Below are the code and all the weights of a small trained network. Each question names an input and a class and asks about switching units off, where a switched-off unit gives its printed mean instead of its output.

import numpy as np


def w(rows, s, z=0):
    codes = np.array(rows[::2]) - 128.0
    scale = np.full(codes.shape[1], s)
    scale[-1] = z or s
    return codes * scale


def f(y):
    return np.maximum(y, 0)


def log_softmax(a):
    a = a - a.max(-1, keepdims=True)
    return a - np.log(np.exp(a).sum(-1, keepdims=True))


def net(x, mask):
    res = np.array(x, float).reshape(1, 3) / 4 @ E
    y = f(res @ A[0][:, :-1].T + A[0][:, -1])
    res = res + np.where(mask, y, B[0][:, -1]) @ B[0][:, :-1]
    return log_softmax(res[-1] @ U[:, :-1].T + U[:, -1])


A, B = {}, {}
E = w([
[200,120,209,169,119,179,206,74,108,170],'x0',
[129,189,134,32,79,75,168,164,92,203],'x1',
[212,156,57,59,231,190,116,97,254,184],'x2',
],0.009)
A[0] = w([
[193,131,203,148,125,172,232,60,136,208,70],'n1',
[216,103,205,150,135,184,195,71,81,162,39],'n2',
[142,253,112,26,110,97,175,197,119,233,83],'n3',
[195,171,77,91,193,179,97,83,178,178,49],'n4',
[170,160,67,84,190,175,122,96,199,186,38],'n5',
[155,65,107,217,181,178,78,90,177,24,60],'n6',
[122,42,133,212,182,184,57,91,170,42,22],'n7',
[117,77,104,196,168,203,81,92,164,96,14],'n8',
[63,144,39,59,169,81,5,215,170,74,50],'n9',
[138,122,194,163,140,177,211,64,158,153,70],'n10',
[173,182,71,95,194,180,133,91,223,176,8],'n11',
],0.0057,0.0018)
B[0] = w([
[98,201,175,66,187,74,53,36,173,75,221],'n1',
[82,228,175,101,197,36,64,34,175,57,212],'n2',
[167,182,83,66,39,254,70,64,102,245,245],'n3',
[49,155,191,189,95,81,155,220,33,97,241],'n4',
[24,138,201,177,91,87,160,188,32,97,243],'n5',
[146,195,113,70,45,205,70,101,103,202,237],'n6',
[177,204,120,84,58,193,76,103,64,211,234],'n7',
[188,212,122,73,67,177,93,92,100,217,202],'n8',
[59,215,120,60,225,55,37,7,173,48,254],'n9',
[97,180,149,88,185,75,58,88,149,129,196],'n10',
[94,136,181,222,74,71,169,187,15,67,250],'n11',
],0.0054,0.0076)
U = w([
[79,127,170,239,59,82,144,186,37,80,118],'0',
[181,146,97,58,55,201,105,101,125,247,104],'1',
[114,149,127,76,255,71,97,66,203,68,107],'2',
[145,115,113,152,164,152,136,160,157,142,246],'3',
[157,66,98,185,158,142,182,168,203,149,98],'4',
[176,64,92,188,152,132,170,165,187,140,95],'5',
[175,55,89,180,190,154,182,192,189,130,95],'6',
[172,40,103,142,185,132,190,201,162,135,94],'7',
],0.0083,0.012)

Each question gives the input, the list of numbers given to net, and the class t.
The units are the neurons (one row each of A and B). Each row of codes is followed by its name. A weight is (code - 128) times the scale printed after its matrix; where a second scale follows, it is the last column's (A, B and U).
mask holds one flag per neuron, in row order. A switched-off neuron (its flag False) gives its mean, the last column of its row in B, instead of its output. The means were averaged over made-up inputs and are rounded, as every weight is.
A unit's drop is (log p(t) with every unit on - log p(t) with that unit switched off) / (log p(t) with every unit on - log p(t) with every unit switched off).
The circuit of an input: a set's keep is (log p(t) with only the set's units on - log p(t) with every unit switched off) / (log p(t) with every unit on - log p(t) with every unit switched off). Starting from all 11 units, units are removed one at a time, each time the one whose removal leaves the highest keep (on an exact tie, the one counted first), for as long as the keep stays at least 0.8.
units of the circuit, in order: the units of the circuit, biggest drop first
top k neurons: the k neurons with the biggest drops, biggest first
drop of u: that unit's drop, to one decimal
input [6,5,0], class 2: units of the circuit, in order	[n1 n2]
input [7,5,6], class 2: units of the circuit, in order	[n1]
input [7,-8,-7], class 1: units of the circuit, in order	[n7 n6 n11]
input [5,-4,6], class 0: top 2 neurons	[n11 n4]
input [5,-4,5], class 0: units of the circuit, in order	[n11 n4]
input [1,7,8], class 0: units of the circuit, in order	[n11 n5]
input [5,-1,7], class 0: top 3 neurons	[n11 n4 n5]
input [-7,2,8], class 0: units of the circuit, in order	[n11 n5]
input [-7,-8,5], class 1: top 2 neurons	[n6 n7]
input [8,1,6], class 2: top 2 neurons	[n1 n2]
input [7,-1,5], class 2: top 3 neurons	[n1 n2 n10]
input [8,2,8], class 0: top 4 neurons	[n11 n4 n5 n9]
input [-4,-3,-3], class 2: top 4 neurons	[n11 n4 n5 n3]
input [-7,7,-4], class 1: top 3 neurons	[n3 n2 n1]
input [-3,6,-4], class 1: top 2 neurons	[n3 n11]
input [-2,2,-2], class 3: top neuron	[n11]
input [7,-8,-6], class 1: top 2 neurons	[n7 n6]
input [5,4,-1], class 2: drop of n2	0.3
input [-8,-2,8], class 0: drop of n5	0.4
input [-6,-6,2], class 1: drop of n2	0.2
input [-6,5,-1], class 2: drop of n7	0.6
input [6,-3,-1], class 2: top neuron	[n2]
input [8,7,6], class 2: top 2 neurons	[n1 n2]
